Below are the code and all the weights of a small trained network. Each question names an input and a target symbol and asks about switching units off, where a switched-off unit gives its printed mean instead of its output.

import numpy as np


def w(rows, s, z=0):
    codes = np.array(rows[::2]) - 128.0
    scale = np.full(codes.shape[1], s)
    scale[-1] = z or s
    return codes * scale


def f(y):
    return np.maximum(y, 0)


def softmax(a):
    e = np.exp(a - a.max(-1, keepdims=True))
    return e / e.sum(-1, keepdims=True)


def log_softmax(a):
    a = a - a.max(-1, keepdims=True)
    return a - np.log(np.exp(a).sum(-1, keepdims=True))


def net(x, mask):
    ids = ['εζηλξφ'.index(c) for c in x.split()]
    T = len(ids)
    res = E[ids] + P[:T]
    r = res
    for j in range(2):
        rows = slice(2 * j, 2 * j + 2)
        q, k, v = (r @ M[0][rows].T for M in (Q, K, V))
        z = softmax(np.where(np.tri(T) > 0, q @ k.T / 2**0.5, -1e9)) @ v
        o = O[0][rows]
        res = res + np.where(mask[j], z, o[:, -1]) @ o[:, :-1]
    y = f(res @ A[0][:, :-1].T + A[0][:, -1])
    res = res + np.where(mask[2:14], y, B[0][:, -1]) @ B[0][:, :-1]
    return log_softmax(res[-1] @ U[:, :-1].T + U[:, -1])


Q, K, V, O, A, B = {}, {}, {}, {}, {}, {}
E = w([
[167,155,131,128,116,107],'ε',
[194,161,152,122,120,124],'ζ',
[116,169,124,70,132,107],'η',
[140,170,165,100,151,172],'λ',
[156,145,150,122,251,133],'ξ',
[128,181,95,152,184,124],'φ',
],0.019)
P = w([
[95,187,195,103,76,45],'0',
[71,81,100,124,65,155],'1',
[144,215,130,91,126,94],'2',
[93,82,58,104,106,195],'3',
[161,235,79,79,176,137],'4',
[114,85,15,92,139,226],'5',
[208,248,102,83,175,142],'6',
],0.013)
Q[0] = w([
[238,162,62,167,76,151],'h1',
[66,106,201,199,64,26],'h1',
[101,17,73,109,74,237],'h2',
[202,202,30,4,165,243],'h2',
],0.035)
K[0] = w([
[107,112,109,24,169,142],'h1',
[164,63,191,93,100,35],'h1',
[112,155,116,199,167,90],'h2',
[171,110,2,113,179,187],'h2',
],0.049)
V[0] = w([
[94,162,166,141,151,212],'h1',
[177,154,136,218,89,160],'h1',
[8,201,71,36,84,147],'h2',
[31,151,55,195,178,37],'h2',
],0.019)
O[0] = w([
[112,131,101,117,54,8,215],'h1',
[121,116,62,178,161,79,72],'h1',
[129,2,200,31,101,71,255],'h2',
[219,137,20,28,155,140,95],'h2',
],0.0092,0.013)
A[0] = w([
[78,5,111,157,120,251,154],'n1',
[164,194,120,108,139,114,250],'n2',
[103,139,174,148,137,109,59],'n3',
[55,24,80,219,41,179,55],'n4',
[106,4,48,224,124,198,191],'n5',
[170,129,155,128,189,104,103],'n6',
[175,190,95,78,154,126,76],'n7',
[123,195,163,181,135,128,66],'n8',
[114,190,131,146,133,125,97],'n9',
[158,239,123,128,133,132,16],'n10',
[138,148,73,135,85,230,153],'n11',
[106,71,70,203,223,167,106],'n12',
],0.017,0.012)
B[0] = w([
[174,186,106,165,70,123,162],'n1',
[53,160,91,130,161,186,254],'n2',
[190,155,118,150,164,109,212],'n3',
[78,74,131,75,120,147,175],'n4',
[104,85,169,255,217,122,138],'n5',
[92,122,127,117,96,134,164],'n6',
[220,95,145,162,128,103,240],'n7',
[151,135,103,111,34,133,176],'n8',
[148,114,148,134,81,155,159],'n9',
[107,57,158,200,108,99,163],'n10',
[98,160,143,62,152,105,151],'n11',
[229,87,96,75,77,119,131],'n12',
],0.028,0.016)
U = w([
[139,177,153,239,133,87,140],'ε',
[112,99,119,254,93,154,68],'ζ',
[143,180,79,200,50,153,75],'η',
[99,87,123,155,64,133,102],'λ',
[78,195,71,180,136,172,254],'ξ',
[177,105,45,183,126,171,118],'φ',
],0.0044,0.0073)

Each question gives the input, a string of symbols that net reads in full, and the target symbol t.
The units are the heads (2 rows each of Q, K, V and O) and the neurons (one row each of A and B). Each row of codes is followed by its name. A weight is (code - 128) times the scale printed after its matrix; where a second scale follows, it is the last column's (O, A, B and U).
mask holds one flag per unit, heads first, then neurons. A switched-off unit (its flag False) gives its mean, the last column of its rows in O or B, instead of its output. The means were averaged over made-up inputs and are rounded, as every weight is.
A unit's drop is (log p(t) with every unit on - log p(t) with that unit switched off) / (log p(t) with every unit on - log p(t) with every unit switched off).
The circuit of an input: a set's keep is (log p(t) with only the set's units on - log p(t) with every unit switched off) / (log p(t) with every unit on - log p(t) with every unit switched off). Starting from the 12 units with the biggest drops (on a tie, the unit counted first), units are removed one at a time, each time the one whose removal leaves the highest keep (on an exact tie, the one counted first), for as long as the keep stays at least 0.8.
units of the circuit, in order: the units of the circuit, biggest drop first
most important unit: the unit with the biggest drop
top k neurons: the k neurons with the biggest drops, biggest first
which heads matter: for each layer, one digit per head in row order, 1 if its drop is at least 0.15 and else 0, layers parted by /
drop when u is switched off: that unit's drop, to one decimal
input ξ λ λ λ ζ ε, target λ: units of the circuit, in order : (n4; h2; n3)
input ε ξ ε ζ ζ, target η: which heads matter : 01
input ε ε φ, target ξ: which heads matter : 00
input φ η η ε, target η: units of the circuit, in order : (h1; n1)
input λ φ η ζ ξ η, target ξ: units of the circuit, in order : (h2; n11)
input ε φ ξ ε, target φ: most important unit : h2
input ζ λ ζ φ η, target φ: units of the circuit, in order : (n7; h2)
input λ η ε η η ζ ε, target η: units of the circuit, in order : (h2; n8)
input ξ ξ ε λ, target ξ: units of the circuit, in order : (h2; n11)
input φ ξ λ λ λ ζ η, target η: units of the circuit, in order : (h2; n8)
input ε λ η, target ε: which heads matter : 01
input λ ζ ζ φ ξ ε ζ, target ξ: which heads matter : 00
input ε λ ξ, target ε: units of the circuit, in order : (h2; n3)
input ζ ε ζ η, target η: most important unit : n1
input λ η ε ζ, target η: which heads matter : 10
input λ λ ξ λ ε, target ε: which heads matter : 01
input φ ζ ξ ζ, target ξ: which heads matter : 01
input ε φ ε ε λ ζ, target λ: which heads matter : 11
input ξ λ φ, target ε: which heads matter : 01
input ξ φ ζ ζ λ η, target λ: most important unit : h1
input φ ε λ ξ, target ξ: which heads matter : 11
input ξ φ λ η, target φ: units of the circuit, in order : (h2; n7)
input φ ε λ, target ξ: which heads matter : 00
input λ ζ φ ξ λ λ ζ, target ε: top 2 neurons : (n3; n2)
input ε φ ζ, target φ: drop when h2 is switched off : 2.4
input η ε η, target ξ: drop when n7 is switched off : 0.2
input φ ε η λ ζ, target ε: most important unit : h2
